In the rows, 128 means zero.
Each row has a class, written after it, and each block has its own classes.
[128 131 120 119 166  84  79 149  99 136 100 102 155 123  96  84 112 134
 156 163  96 106  64 162 146 148  96  66 139 123 103 117]	patom
[101 152 122 170  95  83 118 147  93 147 123 120 172 105 141 109 117 119
 150 167 135 121 102 150 138 127 133 150 159 151 141  70]	Raseg
[133 106 125 113 169  88  75 161 102 128 131  97 139 127  90  74 125 141
 166 167 122 111  84 191 106 138  80  74 144 134  62  74]	dapef
[101 145 125 157 143 120  47 149  79 149 100  61 205 119  68  90 107 140
 103  66 115 113 118 169 144 128 130 126 153 128  74 124]	patom
[104 143 111 161 148 111  71 165  89 136 107  87 204 120  78 106 111 131
 140  86 138 109 125 165 132 119 123 165 154 144  61 133]	rilom
[133 107 129 129 181  81  89 164  91 147 131  90 135 113  91  74 129 140
 158 180 116 118  72 177 120 133  81  86 135 139  69  90]	Kuva
[110 166 118 179 124  90 107 143  95 155 119 121 160  81 172 113 120 116
 136 173 145 108  93 152 150 130 131 161 145 170 141  95]	vozaz
[142 122 133 146 149 124  72 168  82  92 156  85 186  71 110  66 104 152
  90 158 108 118  79 146 129 133 120 110 131 114 136 119]	patom
[118 136 110 157 144 113  56 175  81 124 107  87 212 109  96 102 132 151
 119  89 135 118 124 165 133 115 114 162 154 162  69 112]	lam
[120 158 128 172 103  85  89 170  98 145 114 116 180  85 139 106 121 143
 147 159 137 114  84 155 154 119 113 152 148 152 127  73]	lam
[113 137 114 155 146 101  67 141  72 131 100  65 196 128  75  97 114 138
  85  91 121 107 120 173 137 125 123 157 148 139  72 135]	Feno
[117 130 112 157 149 126  59 175  91 128 105  72 199 109  81 100 123 153
 102  76 133 117 123 166 128 112 114 157 150 149  62 123]	lam
[ 94 155 134 166  99  82 116 153  95 146 122 113 156  97 132 104 115 120
 121 156 132 133 107 161 126 124 128 149 156 152 129  60]	Raseg
[119 159 118 185 113 102 108 159  92 150 120 113 160  67 156 115 129 128
 142 172 139 112  88 145 147 123 124 158 147 157 140 107]	vozaz
[111 170 137 172  99  89 102 147 101 151 110 113 161  95 154 109 130 126
 117 154 143 129 120 150 129 127 126 156 158 151 138  73]	vedaz
[ 89 126 120 156 137 111  73 165  83 129 103  76 197 119  72 101 115 130
 109  80 129 115 131 171 116 119 120 151 158 161  57 109]	Raseg
[105 176 122 169 118  71 116 140 106 149 124 127 151  99 149 103 115 115
 133 165 137 128  97 153 144 131 117 168 147 144 130  89]	rilom
[144 149 121 154 128 115  89 188  57  85 158 123 182  62 134  90 122 172
 100 147 125 117  61 143 151 133 120 152 113 122 146 155]	Kuva
[142 101 129 118 170  81  82 175 100 124 121  91 139 113  93  74 122 152
 154 174 113 117  73 176 114 130  68  80 143 142  71  75]	lam
[141 138 123 130 113 137  86 167  79  72 162 135 173  75 138 102 119 165
 109 130 130 118  98 149 130 132 133 147 123 114 145 128]	dapef
[147 114 132 157 148 120  88 171  75  96 162  79 178  77 108  69 114 162
  81 164 116 127  90 155 134 129 128 137 121 114 117 121]	Kuva
[128 157 113 175 111  90  94 146 106 147 128 107 170  87 149  97 128 139
 125 162 140 118  94 148 152 122 120 152 151 141 136  80]	lam
[114 128 118 159 141 121  56 169  89 131  99  81 213 114  89 106 121 149
 125  82 129 115 133 163 136 111 120 157 156 154  64 103]	lam
[129 161 128 177  94  83 118 157  97 149 119 106 182  99 129 101 124 136
 138 163 134 117 102 155 136 120 137 157 158 134 137  81]	Feno
[114 138 107 147 136 117  58 149  81 128 111  79 208 137  84 103 111 142
 120  80 136 106 138 185 146 131 145 150 147 141  69 129]	dapef
[134 123 130 117 170  70  93 154  86 126  91  99 154 126  83  80 112 133
 129 171 108 109  78 178 130 136  90  86 144 130  89  98]	Feno
[132 111 130 130 186  82  85 172  88 145 131  91 143 118  98  72 126 139
 161 176 117 123  69 178 111 132  81  85 139 140  72  86]	Kuva
[132 124 126 117 167  69  97 155  96 128  96 105 148 124  74  84 101 134
 158 174 108 107  79 177 148 143  93  88 139 120  80 114]	rilom
[138 119 146 143 143 124  77 173  83  98 155  78 177  68 103  63 105 155
  86 160 101 129  90 156 121 131 121 110 132 111 129 103]	patom
[110 141 120 151 147 107  70 144  68 131  93  67 202 128  67  94 115 139
  87  75 124 110 120 177 132 121 124 152 151 138  69 130]	Feno
[134 104 128 121 172  91  85 156  89 138 112  91 136 116  98  83 117 133
 148 181 128 104  91 169 112 134  81  86 151 142  88  88]	vedaz
[106 141 114 160 149 110  73 167  90 132 105  87 201 113  75 102 115 134
 135  92 134 115 128 167 127 118 121 165 156 146  57 126]	rilom
[ 99 163 110 159 103  97  85 135  96 151 138 137 149 102 162 118 114 111
 140 138 152 128 115 156 144 125 130 152 147 145 138  76]	dapef
[129 127 114 118 174  74  94 149  89 131 105 110 154 131  91  83 101 134
 164 174 111 101  73 171 145 146  92  93 143 115  91 120]	rilom
[ 97 182 119 173 110  85  79 150  87 155 129 124 169  84 156 103 116 114
 123 151 132 129  82 145 153 131 120 142 145 147 155  95]	patom
[ 95 146 121 159 145 127  48 181  86 139  99  74 205 100  74  95 111 131
 117  66 125 123 115 166 122 114 124 134 155 148  69 123]	patom
[100 127 119 168 146 130  67 158  74 137  96  80 199 100  92 104 122 135
 121  86 137 114 137 164 130 117 128 154 158 162  63 115]	vozaz
[146  99 124 119 178  83  76 168 102 127 125  85 138 117  89  75 122 153
 140 174 114 113  77 175 119 131  71  80 142 138  69  79]	lam
[103 132 120 163 150 118  67 139  69 136  98  75 193 113  92 100 118 139
 101  92 131 104 127 171 146 130 130 151 147 158  67 126]	vozaz
[107 151 121 162 141 123  50 169  84 140 107  73 207 103  81  98 119 137
 116  72 122 122 119 161 132 119 127 136 157 144  78 122]	patom
[123 117 125 113 161  69 104 150  98 120  98  99 142 130  88  89 107 132
 135 171  99 103  78 177 135 147  94  85 140 143  86 103]	Raseg
[149 131 138 140 145 125  85 168  91  93 156  87 179  77 109  72 112 155
  83 156 108 127  92 150 126 132 131 112 132 115 138 117]	patom
[105 146 113 156 151 101  66 140  73 138 102  74 194 130  68 100 102 135
 118  86 129 101 112 175 154 130 122 156 145 132  65 142]	rilom
[115 139 116 162 137 111  76 159  77 126 108  86 209 118  87 105 128 136
 107  87 135 117 130 160 121 113 123 167 156 155  76 120]	Feno
[122 164 126 180  97  96 102 160  89 146 109 112 182  91 140 110 132 133
 140 170 149 115 106 146 141 123 131 156 160 149 144  86]	vedaz
[131 131 140 126 128 133  88 165  69  79 140 121 138  62 127 105 115 154
  72 136 129 123  99 143 115 127 110 143 123 128 139 128]	vedaz
[139 106 125 118 174  93  75 165 106 124 131  90 142 127  90  77 120 138
 154 165 121 114  87 187 108 134  84  77 142 135  67  81]	dapef
[110 130 121 171 138 134  75 158  84 128 102  74 198  97  91 100 128 138
 109  86 136 120 140 163 124 116 140 152 157 155  68 117]	vozaz
[101 129 110 150 141  95  82 136  78 125 110  62 194 140  79  95 109 133
  92  91 121 105 127 178 138 138 130 153 147 159  67 130]	Raseg
[156 110 124 136 143 128  87 172  95  74 169  88 175  88 111  70 117 164
  90 163 122 119 102 165 118 135 121 128 126 115 115 118]	dapef
[114 172 121 181 102  75 107 161  98 155 120 123 186  97 129 104 112 131
 166 171 143 110  93 155 156 127 131 163 156 133 128  88]	rilom
[105 147 123 171  95  84 121 143  99 151 134 108 160 106 135 106 118 122
 128 166 136 127 114 153 135 127 135 150 158 147 135  67]	Raseg
[113 150 107 156 150 109  69 169  70 128 108  94 208 111  92 108 130 136
 106  86 140 108 119 164 120 113 117 170 155 161  80 136]	Feno
[151 127 128 134 128 130  84 177  81  69 156 113 158  62 126  97 119 174
  81 136 117 121  79 140 135 125 106 142 115 121 137 134]	lam
[102 184 124 176 106  89  87 142  99 155 132 115 157  87 155 107 122 114
 113 148 127 137  90 143 148 128 128 144 146 143 154  88]	patom
[129 116 122 110 158  92  75 153  89 123 102 109 159 133  90  83 109 137
 168 160 114 108  82 184 138 143  98  69 141 120  87  95]	dapef
[130 162 127 180 100  82  98 170 100 139 120 108 190  87 144 101 133 148
 138 174 134 122  91 155 152 121 123 160 151 152 133  70]	lam
[109 128 119 149 150 111  53 154  77 129  92  67 197 119  71  93 109 150
  98  79 124 110 116 177 149 121 112 147 144 148  56 116]	lam
[118 150 125 174 103  99 111 163 103 158 101 109 171  96 137 114 112 127
 148 168 148 108 111 143 144 123 127 153 155 148 139  97]	vedaz
[130 117 122 112 159  88  81 153 100 121  98  99 153 134  84  77 106 139
 147 156 111 110  89 190 139 146 100  76 140 121  76 100]	dapef
[115 108 113 119 169  81  92 137  80 127  99 101 149 125  92  90 108 122
 149 176 103 103  74 166 136 142  91  85 149 134  96  97]	Raseg
[131 139 137 130 120 132  87 170  62  80 136 127 155  62 133 103 117 158
  82 133 128 123  98 138 123 130 110 143 127 122 150 136]	vedaz
[ 91 130 112 151 144 104  71 142  72 132 103  65 191 135  73  98 106 130
  97  77 125 105 116 176 133 131 121 147 150 152  65 127]	Raseg

Next block, with new classes.
[ 93 122 163  73 142 145 139 123 114 101 117 120  88 120 144 136 143 126
 109 158 115 136 109  96 148  84 170 114  67 127 155 103]	putik
[106 136 146 135 165 140 144 129 148 170 102 121 111 137  54 122 157 134
 126 137 132 153 117 133  98 134 127 140 122  92 117 137]	siv
[121 131 152 139 158 125 130 134 157 168 105 124 134 146  61 125 147 129
 120 129 128 141 113 135 103 143 128 137 121 107 130 149]	metor
[118 144 148 111 152  93 100  62  95 148 108 102  95 102 138 155 146 144
 146 164 103 151 135 144 116 101 154 140 119 103 189  81]	runu
[114 134 151 125 142  95 115  68  91 151 112 107  91  93 130 154 164 145
 147 163  92 165 131 133 118 109 153 133 125  84 171  68]	siv
[131 161 146 112 115 108 120  94 104 153 118 127 149 108 103 138 192 107
 116 153 147 161 146  98 116 121 139 117 116 146 119 136]	mim
[ 92 129 159  64 140 140 142 109 106  93 120 125  91 123 142 134 147 126
 115 157 117 141 111  98 147  72 168 108  74 123 150 104]	putik
[132 139 160 119  94 119 115  98 103 159 110 106 139 102  93 150 202 107
 115 154 134 157 153 112 120 118 145 115 104 132 115 126]	kovul
[122 153 158 119 113 109 134  83 108 155 117 124 126 101  88 146 192 114
 120 153 129 169 149 100 116 107 141 111  99 121 113 110]	siv
[ 65 108 137 105 118 143 176 102 142 128 135  80 105 134 113 142 151 159
 134 149 105 133 107 137 145 111 126 109 117 148 102 143]	pefo
[120 117 149 121 148 133 128 129 149 158 103 135 132 131  81 130 157 119
 109 157 134 143 118 115 110 132 136 126 119 121 139 122]	metor
[135 160 156  96 136  98 134  68 119 154 111 131 112 111  74 149 180 117
 112 137 132 173 130 120 108 106 156 121 102 122 116 115]	siv
[132 161 154  92 135 104 131  76 116 151 111 136 114 112  79 150 187 111
 108 137 135 174 131 114 109 115 160 119  98 124 114 121]	siv
[ 96 109 139 116 147 142 120 140 140 158  99 127 114 126  86 125 172 121
 116 157 141 153 128 122 109 122 137 126 120 136 128 116]	kovul
[ 79 119 160  90 151 136 151 103 112 108 124 121  81 108 128 135 164 135
 123 143 112 138 121 109 140  75 166  97  81 114 133  91]	siv
[132 145 159 116 142  88 123  58 102 157 100 104 117 105 141 141 145 139
 137 154  70 151 114 154 113 108 140 136 134 106 166  82]	rig
[ 58 104 118 109 121 109 165 106 142 134 140  84 112 144 136 166 149 158
 148 119 121 134 118 141 147 104 110 113 110 134 113 159]	metor
[118 151 144 121 146  87 103  86  92 146 109 102 112  97 134 147 170 144
 142 158 108 149 122 130 121 116 156 139 135 106 178  89]	mim
[ 91 124 163  70 141 136 144 111 106 100 123 118  88 128 148 137 141 124
 112 149 110 137 109  97 147  85 159 111  70 121 152 106]	putik
[ 79 109 155  72 140  94 143 119 124  90 125 118  76 111 127 140 128 133
 116 138 104 121  90 104 135  98 144 104  89 124 153  72]	Lobab
[ 82 129 159  93 146 128 141 112 114 102 120 120 118 112 145 135 145 131
 113 140  94 124 120 108 144  83 154  86  80 125 147  88]	rig
[ 82 126 149  87 152 136 139 125 116 101 127 126 102 111 141 135 162 128
 108 143 127 127 122 102 148  85 171  98  82 127 152 109]	mim
[140 132 175 117 138  96 124  59 115 157 100 104 105 106 114 145 157 143
 135 147  86 150 115 163 115  92 160 133 124  99 164  93]	metor
[ 72 120 140  84 149  95 141 123 129  92 126 132 109 119 131 148 116 138
 111 121  89 125  92 118 136 102 136  91  94 117 151  58]	rig
[ 96 122 137 117 159 138 138 117 142 154 114 139 110 124  75 124 165 124
 126 156 143 164 129 107 102 117 128 129 120 122 120 111]	siv
[ 51 110 111  89 136 116 163  97 130 134 135  81  87 142 141 155 144 155
 155 145 131 136 123 142 137  96 109 133 116 140 122 157]	runu
[ 49 116 107 102 127 104 170 110 137 130 135  79 110 144 149 157 133 163
 152 119 106 134 112 146 145  99  89 121 128 134 111 145]	rig
[ 62 130 114 110 128 107 171 109 134 135 137  76 120 146 150 156 138 156
 147 117 106 129 114 147 147 107  91 120 126 133 111 152]	rig
[ 83 128 145  91 148  90 144 124 127 102 121 119 104 121 135 147 116 140
 109 117  86 121  92 123 141 101 134  97  96 121 150  66]	rig
[146 164 156  84 125  86 121  77 117 143 108 122 117 112  91 147 164 111
 106 142 129 159 129 115 112 118 156 124 102 135 133 134]	Lobab
[ 89 132 163  69 143 136 144 114 111 101 119 119  89 124 134 134 150 125
 112 163 116 142 110  94 146  78 165 111  72 122 154 102]	putik
[144 149 163 101 118 109 118  88 109 153 101 117 129 111  90 145 188 110
 104 136 130 150 130 127 115 116 161 117 100 136 117 126]	kovul
[ 64 100 135  95 127 144 182 120 149 125 133  79 109 140 102 147 133 155
 141 146  99 114  98 147 145  99 124  96 118 140 106 128]	zar
[ 99 124 139 103 170 135 124 113 143 156 105 135 112 135  85 124 145 123
 122 162 147 147 123 117  98 118 130 137 112 137 142 119]	runu
[126 146 153 110 108 101 123 101 115 152 112 124 141 112  92 153 183 103
 115 154 129 157 146 103 119 119 134 120 108 126 137 113]	zar
[137 162 155 102 100 108 121  98 100 150 110 116 138 115 100 145 177 105
 117 167 138 173 141  91 118 120 131 132 102 133 124 126]	putik
[123 131 149 126 133 100  94  83  87 155  98  94 106  99 134 153 170 143
 141 160  93 150 132 148 122 114 161 128 131 101 174  79]	kovul
[ 72  98 142 107 111 147 176 118 134 133 135  69 106 136 108 139 154 153
 140 141 102 113 102 151 147 102 129 100 116 135  89 153]	kovul
[ 43 111 107  95 136 111 172 112 137 132 136  86 102 154 137 163 143 155
 153 128 115 134 114 146 146 103 101 116 126 135 124 139]	zar
[113 128 139  98 145 135 126 133 134 144 107 133 115 139  92 123 140 119
 120 160 143 161 112 103 106 128 123 148 118 130 134 120]	putik
[ 84 129 165  87 144 136 139 103 117 107 119 125  93 120 139 134 169 132
 102 149 112 134 117 100 149  92 171 101  80 133 154 104]	pefo
[142 149 166 102 120 107 118  93 115 156 102 120 121 111  81 147 185 107
 100 133 128 161 139 132 116 109 165 117  97 131 120 125]	kovul
[150 174 157  81 126  97 124  88 115 142 108 125 119 120  86 146 163 109
 105 149 133 176 124 110 116 112 161 143  95 132 133 133]	putik
[118 138 145 130 143  94 114  66  89 148 110 101 101  91 129 156 163 150
 151 159  98 158 137 133 118 106 152 135 125  81 171  71]	siv
[ 57 124 110 100 135 111 179 121 128 127 141  78 102 140 138 144 156 154
 146 132 128 129 109 141 146 106 111 126 133 141 106 160]	mim
[ 99 125 138 112 164 139 131 137 149 151 101 139 130 139  79 127 154 118
 120 157 136 142 116 118 105 132 127 127 125 127 143 110]	zar
[110 127 153 142 146 144 125 147 149 175 100 111 122 140  62 121 165 125
 123 135 131 144 121 144 103 134 127 139 123 107 121 145]	kovul
[106 131 150 129 154 127 127 134 149 163 103 112 112 139  72 115 138 131
 131 141 128 141 114 125  99 141 114 143 126 111 133 146]	Lobab
[ 50 109 116 112 134 120 177 102 131 140 142  84  86 140 133 149 157 159
 157 134 120 142 119 131 142 101 109 125 118 126 104 154]	siv
[ 87 109 159  90 134 101 141 120 132 100 119 128  99 113 128 158 142 136
 105 122 101 123  98 121 144  89 159  86  75 122 150  71]	metor
[ 63 105 138 104 132 142 185 108 140 133 137  76  89 127  94 142 148 163
 145 145 104 133 105 141 138  95 130 101 113 131  87 132]	siv
[131 136 165 122  99 116 112 102 105 161 105 112 134 104  90 146 196 106
 111 147 130 159 154 113 118 112 144 113 100 131 117 120]	kovul
[143 147 155 103 102 111 116  81 103 147 111 112 137  99 110 143 176 110
 119 169 137 151 149  93 117 119 139 118 109 141 128 129]	Lobab
[107 136 136  96 155 137 131 130 136 142 104 133 121 138  84 123 147 119
 120 166 148 164 116 103 104 125 123 146 116 128 136 116]	putik
[109 143 147 133 165 137 133 146 150 166 105 115 130 138  58 118 154 130
 118 126 138 142 110 137  97 148 127 140 127 116 118 147]	mim
[130 141 173 102 155 101 115  49 100 160 100  96  81 109 123 139 148 140
 142 161  93 149 117 162 107  93 154 145 124 109 172  89]	runu
[132 147 162 112 144  91 121  54 104 156 101  96 116 103 129 145 146 143
 139 153  74 152 114 156 112 103 140 134 136 105 166  75]	rig
[140 139 161 117  96 105 117  89 112 153 112 126 151 106  99 157 189 107
 112 146 132 159 150 105 121 120 146 113  95 122 127 135]	metor
[ 60 102 116 103 120 112 168 103 142 132 142  88 109 142 140 165 147 156
 146 126 118 137 116 144 149 101 112 108 115 144 112 150]	metor
[134 149 166 109 144  93 121  64  98 156 101  99 104  98 123 139 172 137
 133 155 104 146 109 145 111 100 151 144 135 111 164  85]	mim
[ 45 108 111 101 129 114 167 120 137 136 135  79 102 148 136 163 148 153
 152 130 117 133 115 143 145 109  97 118 127 140 121 137]	zar
[ 78 122 149  80 149 102 141 126 125  98 130 127  91 112 123 142 145 134
 107 128 117 126  90 108 137  97 153  97  94 137 146  71]	mim
[127 140 170 117 155 104 133  47 102 165  97 102  82 101 113 139 167 146
 145 156  90 161 116 156 106  88 153 143 128  87 156  78]	siv
[106 135 150 134 167 135 145 130 154 172  99 124 105 138  48 123 153 134
 122 131 127 155 111 140  94 131 125 140 120  90 116 127]	siv
